Below is a small trained network, with its code and all its weights. Each question gives an input and a target symbol and asks what happens when units are switched off, that is, made to give their printed mean instead of their output.

import numpy as np


def w(rows, s, z=0):
    codes = np.array(rows[::2]) - 128.0
    scale = np.full(codes.shape[1], s)
    scale[-1] = z or s
    return codes * scale


def norm(h):
    return h / np.sqrt((h * h).mean(-1, keepdims=True) + 1e-5)


def f(y):
    return np.maximum(y, 0)


def softmax(a):
    e = np.exp(a - a.max(-1, keepdims=True))
    return e / e.sum(-1, keepdims=True)


def log_softmax(a):
    a = a - a.max(-1, keepdims=True)
    return a - np.log(np.exp(a).sum(-1, keepdims=True))


def net(x, mask):
    ids = ['ΔΞΨΩαβγεηθλπστφ'.index(c) for c in x.split()]
    T = len(ids)
    res = E[ids] + P[:T]
    u = 0
    for l in range(2):
        q, k, v = (norm(res) @ M[l].T for M in (Q, K, V))
        z = softmax(np.where(np.tri(T) > 0, q @ k.T / 2**0.5, -1e9)) @ v
        res = res + np.where(mask[u], z, O[l][:, -1]) @ O[l][:, :-1]
        u += 1
        y = f(norm(res) @ A[l][:, :-1].T + A[l][:, -1])
        res = res + np.where(mask[u : u + 8], y, B[l][:, -1]) @ B[l][:, :-1]
        u += 8
    return log_softmax(norm(res)[-1] @ U[:, :-1].T + U[:, -1])


Q, K, V, O, A, B = {}, {}, {}, {}, {}, {}
E = w([
[135,125,113,176,54,174,146,114,201,107,13,115],'Δ',
[173,79,86,83,167,157,122,149,141,200,170,174],'Ξ',
[163,168,108,124,135,150,142,85,175,240,117,104],'Ψ',
[37,81,138,47,74,21,103,169,94,98,146,172],'Ω',
[5,65,196,110,82,166,107,161,190,57,160,175],'α',
[159,155,120,68,43,49,157,208,211,100,108,80],'β',
[125,180,83,186,137,33,188,206,124,216,52,74],'γ',
[92,118,99,16,206,138,77,166,122,162,147,153],'ε',
[146,57,172,236,174,60,169,174,65,195,139,138],'η',
[109,139,180,70,178,85,52,37,96,199,123,91],'θ',
[105,84,111,80,213,161,78,118,123,169,129,74],'λ',
[136,55,148,129,139,147,122,46,115,234,177,116],'π',
[106,186,173,150,177,22,25,227,165,144,135,197],'σ',
[69,119,88,45,122,125,112,96,122,196,145,126],'τ',
[116,216,230,162,131,103,117,152,183,153,40,158],'φ',
],0.022)
P = w([
[166,81,85,49,123,141,42,88,166,254,114,174],'0',
[194,163,125,69,152,190,138,95,134,89,198,85],'1',
[132,48,101,71,138,122,74,119,180,224,100,159],'2',
[146,158,108,128,44,219,41,159,67,198,139,104],'3',
[142,176,102,107,191,162,175,96,106,60,166,131],'4',
[86,44,111,106,130,114,123,146,183,204,87,142],'5',
[102,166,117,169,38,213,79,197,68,187,128,106],'6',
[118,163,103,152,187,141,196,116,100,37,151,140],'7',
[85,52,138,124,101,102,147,155,181,169,80,133],'8',
],0.019)
Q[0] = w([
[139,97,112,159,179,51,173,68,168,49,95,176],'L0H0',
[79,35,149,84,161,91,148,127,254,210,57,124],'L0H0',
],0.013)
K[0] = w([
[146,58,172,79,90,163,67,192,173,225,120,63],'L0H0',
[81,104,169,244,52,44,144,223,134,42,69,139],'L0H0',
],0.011)
V[0] = w([
[131,127,122,135,126,242,131,108,187,81,1,138],'L0H0',
[162,201,240,139,200,74,73,212,157,136,143,169],'L0H0',
],0.0089)
O[0] = w([
[134,53,74,76,118,160,131,99,75,116,9,229,111],'L0H0',
[110,160,220,94,172,197,182,171,173,163,100,113,1],'L0H0',
],0.015,0.00097)
A[0] = w([
[128,90,131,121,90,135,112,127,126,203,63,104,135],'L0N0',
[130,85,180,171,74,168,67,175,137,194,128,171,32],'L0N1',
[142,84,75,180,22,129,34,122,110,174,91,168,119],'L0N2',
[165,140,86,137,128,174,184,89,207,102,184,174,112],'L0N3',
[87,98,76,99,120,88,169,133,162,190,156,110,2],'L0N4',
[154,152,135,203,120,214,137,140,139,112,156,83,204],'L0N5',
[140,185,144,167,114,131,160,22,143,121,104,139,149],'L0N6',
[134,128,108,113,168,194,89,129,182,10,109,97,94],'L0N7',
],0.012,0.0074)
B[0] = w([
[103,67,164,44,135,128,38,211,109,127,75,147,234],'L0N0',
[95,107,96,53,103,128,169,174,110,151,83,39,177],'L0N1',
[139,148,142,199,216,165,64,123,151,38,113,116,251],'L0N2',
[174,83,36,140,68,206,119,158,151,87,126,140,163],'L0N3',
[160,182,128,164,114,66,82,136,171,165,181,126,170],'L0N4',
[160,130,84,118,116,84,143,109,56,164,135,225,194],'L0N5',
[162,152,80,132,182,216,160,140,196,128,139,122,159],'L0N6',
[127,120,166,192,160,141,69,179,188,120,162,8,160],'L0N7',
],0.012,0.011)
Q[1] = w([
[73,86,105,148,124,106,73,187,223,206,134,179],'L1H0',
[82,210,100,142,87,238,54,178,12,155,173,127],'L1H0',
],0.012)
K[1] = w([
[52,135,197,252,56,36,218,250,130,22,60,168],'L1H0',
[96,120,3,108,254,164,216,86,141,58,233,123],'L1H0',
],0.0089)
V[1] = w([
[3,98,156,58,124,181,79,141,147,58,254,140],'L1H0',
[126,36,165,183,235,158,95,78,32,239,153,113],'L1H0',
],0.0079)
O[1] = w([
[27,105,136,147,62,129,116,136,85,63,202,176,253],'L1H0',
[74,152,136,148,152,136,224,138,2,85,87,92,222],'L1H0',
],0.017,0.004)
A[1] = w([
[194,101,167,184,136,159,139,130,112,71,195,105,122],'L1N0',
[152,143,170,152,113,122,187,4,149,66,149,130,243],'L1N1',
[159,156,96,107,143,71,175,116,149,159,110,23,117],'L1N2',
[123,163,106,209,178,130,139,125,108,146,138,2,10],'L1N3',
[104,195,154,126,147,101,176,101,70,183,135,98,35],'L1N4',
[107,93,118,148,105,106,168,98,154,158,219,133,101],'L1N5',
[119,189,179,161,152,139,220,153,181,146,129,134,78],'L1N6',
[100,112,140,145,135,145,80,183,110,124,139,96,82],'L1N7',
],0.019,0.012)
B[1] = w([
[133,90,182,98,182,59,117,116,116,82,72,124,204],'L1N0',
[150,158,177,96,90,159,127,227,170,201,169,141,173],'L1N1',
[79,92,57,122,98,91,155,224,113,65,135,108,177],'L1N2',
[97,84,128,80,110,184,102,9,162,186,160,81,208],'L1N3',
[174,68,137,201,119,99,83,141,122,130,95,158,162],'L1N4',
[76,170,89,155,126,177,126,107,124,146,7,132,174],'L1N5',
[96,135,111,165,212,143,164,108,157,123,171,186,169],'L1N6',
[175,150,128,142,109,162,194,116,122,123,151,118,254],'L1N7',
],0.022,0.012)
U = w([
[128,84,73,72,145,81,125,58,102,76,55,251,144],'Δ',
[243,166,83,119,57,174,213,109,150,142,168,145,195],'Ξ',
[164,128,162,190,227,206,35,183,207,108,70,11,2],'Ψ',
[27,209,84,123,90,156,95,106,151,155,88,130,145],'Ω',
[52,39,179,105,80,219,79,173,167,55,169,197,34],'α',
[143,97,207,95,78,109,22,172,187,187,189,137,137],'β',
[105,146,112,47,149,39,146,220,153,84,107,28,145],'γ',
[87,175,152,4,58,76,178,126,61,137,195,219,213],'ε',
[61,39,61,191,161,140,142,142,138,159,142,132,74],'η',
[167,113,208,163,85,64,153,112,74,163,103,184,217],'θ',
[49,187,120,101,214,178,170,173,34,39,98,75,72],'λ',
[115,132,150,55,118,107,137,1,135,132,138,88,215],'π',
[82,165,182,123,229,172,152,139,178,137,186,184,127],'σ',
[139,205,135,146,179,31,54,98,108,68,200,165,217],'τ',
[103,100,212,26,121,186,193,171,144,177,15,147,71],'φ',
],0.0075,0.0073)

Each question gives the input, a string of symbols that net reads in full, and the target symbol t.
The units are the heads (2 rows each of Q, K, V and O) and the neurons (one row each of A and B). Each row of codes is followed by its name. A weight is (code - 128) times the scale printed after its matrix; where a second scale follows, it is the last column's (O, A, B and U).
mask holds one flag per unit, layer by layer, with each layer's heads first. A switched-off unit (its flag False) gives its mean, the last column of its rows in O or B, instead of its output. The means were averaged over made-up inputs and are rounded, as every weight is.
A unit's drop is (log p(t) with every unit on - log p(t) with that unit switched off) / (log p(t) with every unit on - log p(t) with every unit switched off).
The circuit of an input: a set's keep is (log p(t) with only the set's units on - log p(t) with every unit switched off) / (log p(t) with every unit on - log p(t) with every unit switched off). Starting from the 12 units with the biggest drops (on a tie, the unit counted first), units are removed one at a time, each time the one whose removal leaves the highest keep (on an exact tie, the one counted first), for as long as the keep stays at least 0.8.
units of the circuit, in order: the units of the circuit, biggest drop first
most important unit: the unit with the biggest drop
top k neurons: the k neurons with the biggest drops, biggest first
top k neurons in layer l: the k neurons of layer l with the biggest drops, biggest first
input λ λ λ Ψ τ λ λ α θ, target α: units of the circuit, in order => L1H0
input η λ τ λ λ σ, target σ: units of the circuit, in order => L0H0; L1N6
input Ω Ψ Ξ φ π, target φ: top 4 neurons => L1N1; L1N0; L0N3; L0N0
input λ σ τ λ τ π α η, target θ: top 2 neurons in layer 0 => L0N0; L0N2
input σ Ψ β Ψ τ, target Ω: top 2 neurons => L1N5; L0N2
input λ λ λ τ π, target φ: units of the circuit, in order => L1N1; L1N0; L0N0; L1N5
input β Ψ λ Ψ γ φ η λ, target π: units of the circuit, in order => L1N3; L0N0
input Ξ τ ε π Ψ π τ, target Ψ: units of the circuit, in order => L0N2; L1H0
input λ φ Ψ λ Ψ, target Ξ: top 2 neurons => L0N3; L0N2
input λ τ λ β η λ λ τ, target Ω: top 2 neurons in layer 0 => L0N0; L0N2
input λ λ τ, target τ: top 2 neurons => L0N2; L0N4
input Ξ σ Ψ Ξ π λ β, target π: units of the circuit, in order => L0H0; L1N3; L0N0; L1H0
input τ Ψ σ λ Ξ, target Δ: top 2 neurons in layer 0 => L0N3; L0N2
input γ Ψ Ξ β β τ λ, target β: top neuron => L0N0
input π γ θ Ψ, target γ: units of the circuit, in order => L1H0; L1N2
input λ Ξ τ λ Ψ Ξ, target Ξ: top 2 neurons => L1N7; L0N4
input λ γ π η Ψ Ψ τ ε λ, target η: top 2 neurons => L1N2; L1N4
input Ξ π α λ Ξ η π λ Ω, target Ω: units of the circuit, in order => L1N5; L0H0; L0N0
input Ψ λ λ ε Δ Ω ε ε λ, target Ω: top 2 neurons => L1N5; L0N2
input φ π λ λ Ψ Ψ Ψ, target Ψ: most important unit => L0N2
input Ψ β λ λ Δ, target Ψ: top 3 neurons => L0N7; L0N3; L1N0
input η η Ψ π φ Ψ, target φ: top 3 neurons => L0N0; L0N6; L0N2
input λ ε λ Ω Ξ σ τ, target Ξ: top 2 neurons => L1N7; L0N3
input γ σ Ξ φ Ξ τ φ, target Ξ: top 2 neurons in layer 0 => L0N3; L0N1
input β λ γ, target γ: top 2 neurons => L1N2; L0N0
input Δ η Ξ, target η: top 2 neurons in layer 1 => L1N2; L1N4
input Δ λ Ψ Ξ λ Ξ τ λ ε, target Δ: most important unit => L0H0
input λ τ α λ η, target θ: top 2 neurons in layer 1 => L1N4; L1N1
